Here is a tiny trained network, its code and every weight. The questions are about switching its units off for an input and a target symbol, where a switched-off unit gives its printed mean instead of its output.

import numpy as np


def w(rows, s, z=0):
    codes = np.array(rows[::2]) - 128.0
    scale = np.full(codes.shape[1], s)
    scale[-1] = z or s
    return codes * scale


def norm(h):
    return h / np.sqrt((h * h).mean(-1, keepdims=True) + 1e-5)


def f(y):
    return y / 2 * (1 + np.tanh(0.7978845608 * (y + 0.044715 * y**3)))


def softmax(a):
    e = np.exp(a - a.max(-1, keepdims=True))
    return e / e.sum(-1, keepdims=True)


def log_softmax(a):
    a = a - a.max(-1, keepdims=True)
    return a - np.log(np.exp(a).sum(-1, keepdims=True))


def net(x, mask):
    ids = ['ΓΘαβδζηλμξτ'.index(c) for c in x.split()]
    T = len(ids)
    res = E[ids] + P[:T]
    u = 0
    for l in range(3):
        r = norm(res)
        for j in range(3):
            rows = slice(3 * j, 3 * j + 3)
            q, k, v = (r @ M[l][rows].T for M in (Q, K, V))
            z = softmax(np.where(np.tri(T) > 0, q @ k.T / 3**0.5, -1e9)) @ v
            o = O[l][rows]
            res = res + np.where(mask[u + j], z, o[:, -1]) @ o[:, :-1]
        u += 3
        y = f(norm(res) @ A[l][:, :-1].T + A[l][:, -1])
        res = res + np.where(mask[u : u + 4], y, B[l][:, -1]) @ B[l][:, :-1]
        u += 4
    return log_softmax(norm(res)[-1] @ U[:, :-1].T + U[:, -1])


Q, K, V, O, A, B = {}, {}, {}, {}, {}, {}
E = w([
[84,47,89,110],'Γ',
[89,104,176,147],'Θ',
[8,125,208,186],'α',
[159,156,136,220],'β',
[100,142,243,108],'δ',
[217,141,234,173],'ζ',
[173,118,170,156],'η',
[114,91,171,40],'λ',
[161,5,84,154],'μ',
[199,149,180,153],'ξ',
[88,171,119,173],'τ',
],0.016)
P = w([
[111,98,255,222],'0',
[107,114,222,184],'1',
[114,128,206,157],'2',
[113,144,185,135],'3',
[111,158,172,114],'4',
[106,168,154,104],'5',
[104,174,140,91],'6',
],0.0087)
Q[0] = w([
[81,140,127,158],'0.h0',
[107,156,179,110],'0.h0',
[163,112,105,161],'0.h0',
[107,251,160,195],'0.h1',
[116,11,170,101],'0.h1',
[210,131,118,169],'0.h1',
[178,76,124,153],'0.h2',
[138,159,139,174],'0.h2',
[161,177,175,172],'0.h2',
],0.025)
K[0] = w([
[79,153,116,119],'0.h0',
[127,191,146,73],'0.h0',
[146,155,81,147],'0.h0',
[117,187,234,198],'0.h1',
[187,176,5,56],'0.h1',
[20,84,129,194],'0.h1',
[147,66,135,170],'0.h2',
[133,164,119,146],'0.h2',
[160,182,147,165],'0.h2',
],0.021)
V[0] = w([
[121,143,161,55],'0.h0',
[195,82,67,197],'0.h0',
[220,144,211,199],'0.h0',
[132,154,125,145],'0.h1',
[164,187,83,85],'0.h1',
[102,102,169,185],'0.h1',
[187,102,141,102],'0.h2',
[209,177,133,126],'0.h2',
[81,253,105,196],'0.h2',
],0.019)
O[0] = w([
[92,119,196,130,133],'0.h0',
[242,110,48,161,77],'0.h0',
[235,155,149,77,251],'0.h0',
[134,142,143,137,122],'0.h1',
[132,82,132,201,6],'0.h1',
[132,182,137,60,235],'0.h1',
[110,58,118,152,123],'0.h2',
[140,93,96,231,109],'0.h2',
[191,254,112,185,124],'0.h2',
],0.016)
A[0] = w([
[102,42,203,179,248],'0.n0',
[111,164,171,51,252],'0.n1',
[30,168,199,174,125],'0.n2',
[110,220,254,108,134],'0.n3',
],0.016,0.0019)
B[0] = w([
[132,117,6,224,138],'0.n0',
[180,113,174,157,246],'0.n1',
[159,191,173,164,162],'0.n2',
[230,69,125,174,255],'0.n3',
],0.02,0.017)
Q[1] = w([
[188,116,80,131],'1.h0',
[123,166,142,52],'1.h0',
[61,117,201,147],'1.h0',
[54,32,127,101],'1.h1',
[127,126,167,168],'1.h1',
[104,218,159,135],'1.h1',
[95,138,125,2],'1.h2',
[148,222,186,155],'1.h2',
[142,164,19,121],'1.h2',
],0.036)
K[1] = w([
[180,160,110,143],'1.h0',
[89,149,189,60],'1.h0',
[108,61,190,118],'1.h0',
[67,43,105,73],'1.h1',
[121,101,132,169],'1.h1',
[101,190,171,138],'1.h1',
[159,162,108,27],'1.h2',
[87,223,123,201],'1.h2',
[149,127,3,136],'1.h2',
],0.035)
V[1] = w([
[154,193,86,112],'1.h0',
[184,96,83,75],'1.h0',
[161,119,99,99],'1.h0',
[194,54,108,100],'1.h1',
[157,93,252,144],'1.h1',
[39,225,122,166],'1.h1',
[46,28,26,135],'1.h2',
[105,54,51,91],'1.h2',
[50,150,152,219],'1.h2',
],0.016)
O[1] = w([
[74,134,166,196,140],'1.h0',
[82,134,155,108,163],'1.h0',
[88,134,152,130,148],'1.h0',
[63,133,192,129,166],'1.h1',
[158,88,145,54,198],'1.h1',
[194,136,47,149,61],'1.h1',
[137,144,250,144,5],'1.h2',
[122,179,202,166,74],'1.h2',
[154,50,178,77,64],'1.h2',
],0.017,0.022)
A[1] = w([
[54,123,39,116,253],'1.n0',
[6,101,83,94,195],'1.n1',
[143,80,38,112,124],'1.n2',
[187,98,85,130,67],'1.n3',
],0.024,0.0052)
B[1] = w([
[253,154,166,161,148],'1.n0',
[139,82,67,151,213],'1.n1',
[117,102,127,92,214],'1.n2',
[145,111,132,93,254],'1.n3',
],0.043,0.009)
Q[2] = w([
[25,197,48,90],'2.h0',
[115,96,116,104],'2.h0',
[71,80,50,195],'2.h0',
[93,191,3,113],'2.h1',
[67,171,127,120],'2.h1',
[99,101,160,103],'2.h1',
[117,138,114,144],'2.h2',
[147,70,134,176],'2.h2',
[136,138,193,144],'2.h2',
],0.023)
K[2] = w([
[18,56,155,21],'2.h0',
[121,138,132,53],'2.h0',
[32,253,165,103],'2.h0',
[181,188,56,73],'2.h1',
[59,209,106,76],'2.h1',
[131,111,159,88],'2.h1',
[117,116,83,83],'2.h2',
[157,88,128,207],'2.h2',
[64,180,91,125],'2.h2',
],0.019)
V[2] = w([
[142,138,153,140],'2.h0',
[157,102,36,167],'2.h0',
[154,104,83,159],'2.h0',
[65,140,169,204],'2.h1',
[120,133,172,152],'2.h1',
[88,141,80,171],'2.h1',
[162,120,65,77],'2.h2',
[50,89,78,213],'2.h2',
[98,245,79,171],'2.h2',
],0.013)
O[2] = w([
[133,130,156,138,124],'2.h0',
[85,157,95,84,131],'2.h0',
[114,155,126,105,130],'2.h0',
[185,97,129,11,25],'2.h1',
[110,102,139,108,103],'2.h1',
[230,151,136,52,63],'2.h1',
[67,137,192,153,203],'2.h2',
[223,110,130,58,6],'2.h2',
[115,28,103,36,33],'2.h2',
],0.011,0.015)
A[2] = w([
[140,4,132,218,67],'2.n0',
[243,125,26,240,207],'2.n1',
[156,194,139,187,15],'2.n2',
[227,30,123,114,3],'2.n3',
],0.017,0.0031)
B[2] = w([
[100,153,4,112,189],'2.n0',
[99,135,171,218,246],'2.n1',
[162,92,108,85,168],'2.n2',
[74,67,151,144,196],'2.n3',
],0.03,0.012)
U = w([
[118,124,120,155,27],'Γ',
[85,208,192,99,113],'Θ',
[154,162,81,65,194],'α',
[107,117,166,171,42],'β',
[155,109,253,144,66],'δ',
[87,104,28,136,89],'ζ',
[35,83,177,121,180],'η',
[188,60,105,99,105],'λ',
[206,122,168,87,160],'μ',
[127,65,85,210,2],'ξ',
[178,186,136,194,226],'τ',
],0.018,0.0044)

Each question gives the input, a string of symbols that net reads in full, and the target symbol t.
The units are the heads (3 rows each of Q, K, V and O) and the neurons (one row each of A and B). Each row of codes is followed by its name. A weight is (code - 128) times the scale printed after its matrix; where a second scale follows, it is the last column's (O, A, B and U).
mask holds one flag per unit, layer by layer, with each layer's heads first. A switched-off unit (its flag False) gives its mean, the last column of its rows in O or B, instead of its output. The means were averaged over made-up inputs and are rounded, as every weight is.
A unit's drop is (log p(t) with every unit on - log p(t) with that unit switched off) / (log p(t) with every unit on - log p(t) with every unit switched off).
The circuit of an input: a set's keep is (log p(t) with only the set's units on - log p(t) with every unit switched off) / (log p(t) with every unit on - log p(t) with every unit switched off). Starting from the 12 units with the biggest drops (on a tie, the unit counted first), units are removed one at a time, each time the one whose removal leaves the highest keep (on an exact tie, the one counted first), for as long as the keep stays at least 0.8.
circuit, biggest first: the units of the circuit, biggest drop first
most important unit: the unit with the biggest drop
k most important neurons: the k neurons with the biggest drops, biggest first
k most important neurons of layer l: the k neurons of layer l with the biggest drops, biggest first
which heads matter: for each layer, one digit per head in row order, 1 if its drop is at least 0.15 and else 0, layers parted by /
input Θ Θ ζ δ, target ζ: most important unit => 1.h2
input η η ξ, target α: 3 most important neurons => (2.n1, 1.n1, 0.n3)
input Γ μ Γ ζ, target μ: 4 most important neurons => (1.n1, 2.n1, 2.n0, 0.n3)
input ζ β λ η, target δ: which heads matter => 101 / 001 / 000
input β η δ Γ, target η: which heads matter => 001 / 001 / 000
input β ζ α, target ζ: 3 most important neurons => (2.n0, 0.n3, 1.n0)
input Γ μ μ, target ζ: 4 most important neurons => (1.n1, 2.n0, 0.n1, 2.n1)
input Θ Θ α ξ, target λ: 3 most important neurons => (1.n2, 1.n3, 2.n1)
input η β ξ δ, target ξ: which heads matter => 011 / 001 / 000
input λ ξ α Γ λ, target ζ: circuit, biggest first => (0.h1, 2.n0)
input β ζ η μ, target η: which heads matter => 001 / 001 / 000
input ζ α ξ, target λ: circuit, biggest first => (1.h2, 0.h0)
input μ β δ ξ, target η: which heads matter => 000 / 101 / 000
input Θ ζ η τ Γ Θ, target τ: most important unit => 0.h2
input ζ Γ τ λ ζ, target δ: which heads matter => 111 / 001 / 000
input ζ ξ η δ Θ λ α, target λ: circuit, biggest first => (1.h2, 0.h0, 1.h1, 1.h0)
input δ δ μ Γ ξ, target η: which heads matter => 001 / 001 / 000
input Γ ξ η, target Θ: 2 most important neurons => (0.n3, 1.n0)
input ξ β β Γ Θ δ α, target δ: which heads matter => 101 / 000 / 000
input η Γ λ η, target δ: which heads matter => 001 / 000 / 000
input ζ Θ ξ α β Γ ξ, target τ: which heads matter => 001 / 000 / 000
input α Θ α, target α: which heads matter => 001 / 001 / 000
input Θ α δ, target δ: circuit, biggest first => (0.n3, 1.n1)
input Θ Θ β δ, target δ: 3 most important neurons of layer 0 => (0.n3, 0.n2, 0.n0)
input Γ λ Γ η λ δ, target λ: most important unit => 0.h0
